Input:
[[4109 3856 9357 5564]
 [3583 6947 4091 1953]]
Output: 6947

Input:
[[4435 4358 6326 4490 8249]
 [5585 2059 3458 5257 1541]
 [2926 2982 3794 5420 8412]]
Output: 2059

Input:
[[8807 2413 5523 6492]
 [4606 8200 2654 5687]
 [4887 4650 4415 8099]]
Output: 8200

Input:
[[413 825 615 566 962 484 674]
 [206 936 344 830 232 486 251]]
Output: 936

Input:
[[1 9 2 8]
 [2 2 7 3]
 [3 7 3 7]]
Output: 2

Input:
[[103 791 654 308 452 662]
 [901 606   9 387 497 811]]
Output: 606

Input:
[[1282 9886 8811 9703]
 [5549 9054 7073 8529]
 [3958 9196 6885 8836]]
Output: 9054
---
[[-608 -661  226 -609   12]
 [ 526  -31  224  565 -629]
 [  53 -599  671  410 -219]] >> 671, 565

[[-265 -936  294 -381  -94  127 -300]
 [ 910 -116  556  693   90  318 -684]] >> 910, 693

[201 108 132 219  45] >> 219, 201

[-243  775 -393  552 -661 -740  651] >> 775, 651

[[-188  782 -162  193  999]
 [ 975   -3 -741   47 -362]
 [ 585  688 -662  258  640]] >> 999, 975

[5 8 1 3] >> 8, 5

[[169 109 108 137 170]
 [171 191  93 150 161]
 [ 51  92 182 116 141]] >> 191, 182

[ -7  28  24   9  19 -26] >> 28, 24

[[333 269 637 606 700 676 771]
 [440 231 266 229 158 243 605]] >> 771, 700
---
[[-74  -1  10 -22]
 [ 47   2   3  28]
 [-68  -9   4 -16]]
4

[ 31 -37  22  78 -22]
22

[ 14  51  42  27 -60  53  35]
42

[[-13   0  -2  -3]
 [-66 -70 -21  37]]
-21

[-66  -9 -13 -14  12]
-13

[[-52 -56  45 -46  57 -23  12]
 [ 44  59 -21  48  -8  56 -56]]
-21

[[ 57 -71  10   4 -68]
 [ 30 -31   7  72 -76]]
7
---
[-24 -59 -39  -9  13] Out: -9

[[-69 -40  16 -61 -15 -59 -14]
 [-54 -48 -17 -43   0 -34 -16]
 [-28 -33  -8 -29  21  40  22]] Out: -61

[[-42  39 -14   5  33]
 [ 47  62 -16 -43 -22]] Out: 5

[[ 57 -36  59  58  -4 -24]
 [ -3 -21  -3  29 -23  23]
 [-32 -39 -45   2  29 -16]] Out: 58

[[-26 -37 -38  -3  67]
 [  2  -6   1  17  51]] Out: -3

[-67  -6  36  39] Out: 39
---
1	32	31	2
-67	-50	-55	51
46	-48	-43	27
ans = -48

-51	-2	-28	1	-10	-46
-21	17	10	30	1	-57
-46	5	-15	11	-7	-52
ans = 5

35	39	16	57	30
24	30	11	40	21
18	24	10	28	13
ans = 24

66	-17	8	18
-14	-39	-33	34
-22	67	50	-17
ans = 67

9	2	-19	64	10	11	45
-24	-14	53	-23	-28	-10	-46
-47	-40	12	10	-18	-26	-17
ans = -40

41	-27	-26	-31	5	-51
8	59	53	-14	7	7
-13	64	43	-30	13	1
ans = 64

-50	-66	-51	-11
-14	38	9	-25
12	-37	-30	35
ans = -37
---
[-39, -32, 52, 78, -68]: -32

[-29, 21, 40, -32, -74, 4]: 40

[[-19, 59, 42, 55, -52, 17, 35],
 [24, 34, 63, 33, -4, -12, 5],
 [66, 13, 53, -11, 50, 35, 49]]: -11

[30, 4, 2, -20, 77, 8]: 2

[31, 11, 37, 27, -69]: 11

[[-61, -25, -56, -33, 74, -43],
 [-39, 0, -33, -53, 58, -29]]: -33

[-30, -19, -3, 76]: -30

[[44, -66, -40, -8],
 [-29, -52, -51, -19],
 [49, -75, -52, 18]]: 49
---
[[  9  64 -49   9 -24 -53]
 [  5  55 -40   6 -33 -65]
 [  7  60 -44   9 -28 -58]] >> 55

[[ 26 -32  24 -65   2 -19]
 [ 38 -42 -15 -25  15 -32]
 [ 18 -29   3  13 -20   8]] >> -42

[[ 40  12  28  54  15  34   1]
 [ 16 -32  -6 -31 -44  11  41]
 [-25 -35 -26 -66 -38 -24  26]] >> -32

[[ 32 -31   9  49]
 [ 21  37 -53 -39]
 [-36  -1  57  34]] >> 37

[[ -1   3  -5  11   4  -4]
 [-41 -37 -65   2 -19 -13]
 [-17 -59   5 -20  30  51]] >> -37

[[ 48  38  53  36 -28 -42]
 [-57 -11 -63 -25 -29  14]
 [-11 -39  29 -29  15  53]] >> -11

[[ -7 -13 -11 -60]
 [ 21   0 -47 -20]
 [ 45 -23 -10 -76]] >> 0
---
Q:
[[ 40  -7  19  12   0  -8  -1]
 [-21 -45  10   9  10  -8  17]
 [ 57  -2  11  16  10  -8   4]]
A: 9, 57

Q: [  0 -28  28  24  60]
A: 28, 60

Q:
[[  4 -42 -77 -35 -56]
 [-18   5  12  29  -6]
 [ -9   0  12  16  -8]]
A: 12, 29

Q: [-27  11 -21 -65 -45  25  66]
A: -65, 66

Q: [  7 -75  23  20  37]
A: 23, 37

Q: [ 42  -7  25 -23 -65 -43  32]
A: -23, 42

Q: [ -3  63  32  30  25 -30  10]
A: 30, 63

Q:
[[ 17   2  10  19  36]
 [ 15 -20 -41  16  14]
 [ 17 -27 -59  17  14]]
A: -41, 36
---
[-52 -30 -75 -35] result: -75
[ 40  -1 -65   8 -37  -5  -6] result: -5
[ 54  -1 -18 -64 -59 -29  18] result: -29
[ 35  63 -50  39  16] result: 39
[ -1  72 -14  27   1] result: 27
[-67  11  51 -28 -23 -64] result: -23
[ 56  21  78  32 -49 -11 -26] result: -11
[ -8  55  77 -63  20] result: -63
[ 57  74  33   3 -19] result: 3
---
[24 60 31 75 95 23] result: 95

[[3 2 7 7]
 [8 2 6 6]] result: 7

[3192 3551 9595 8044 5371] result: 8044

[[82  9 81 64]
 [89 54 75 75]
 [74 24 94 73]] result: 81

[69 29 20 81 53] result: 81

[[ 943  860  151  408]
 [ 778  871 -918   31]] result: 151

[[208  42  41 205  97  14]
 [147 209 148 203  79  57]
 [159  61  90 156  66  58]] result: 97

[[ 9 25 39 42 51 62 72]
 [77 65 61 44 31 24 11]
 [65 72 65 57 56 57 50]] result: 62

[5797 3011 5315 1638 5561 5429 9026] result: 5429
---
7789  1478  4186  5778  5949  9250  7275 --> 5778

5122  7075  3007  3443  9895 --> 5122

 592   384   912   100   647   698   697
 715   821   586  -741   716   491   490
--> 384

28  72  52  71  60  62  67
22  73  50  75  65  62  78
80  90  58  75  81  93  64
--> 50

212  196   58   89  174   16 --> 89

-16   -8  -32   26   21  -15   38 --> -15

 19  104   61  117  211  174
 87   91   85  102  224  242
--> 85

4  8  9  6  3  2 --> 4

 92  186   53  200  116 --> 116
---
Input:
array([[ 0.096, -0.111, -0.064,  0.156,  0.082,  0.170],
       [ 0.017,  0.190,  0.200,  0.002, -0.081, -0.152]])
Output: 0.200

Input:
array([[  29.060,   36.375, -107.714,   86.874, -117.177,   52.079,
          10.699],
       [-185.550, -218.381, -246.370,  141.023,  111.288, -190.927,
         119.054],
       [  12.867,  -21.531,   31.417, -206.780,  232.568, -107.278,
         -83.319]])
Output: 31.417

Input: array([ 0.97, -1.63, -0.20, -1.08])
Output: -0.20

Input:
array([[  87.0,  -45.0,  188.3,  178.1],
       [-154.4,   67.5, -152.4, -146.6],
       [  16.7,  -84.5,  146.4,  136.4]])
Output: 146.4

Input: array([  15.8,  128.4, -150.1,   56.5])
Output: -150.1

Input: array([ 0.5, -1.1,  1.2,  1.7,  0.4])
Output: 1.2
---
[[39 28 25 14 16]
 [32 46 95 45 47]] Answer: 45

[[752 604 502 428 858]
 [578 575 775  79 217]
 [611 560 734 630 304]] Answer: 79

[[204 155  62 148 107  98 113]
 [ 93 145 105 102  62 165 145]] Answer: 165

[[1811 2588 4410 2981 4729]
 [4810 2899 1249 1635 1403]
 [1142 3389 7423 4121 8027]] Answer: 1635

[[-523 -172   66  310  396]
 [ -55  122  809  685  873]] Answer: 685

[[73 56 42 58 54 21 65]
 [47 71 69 61 72 82 29]] Answer: 82
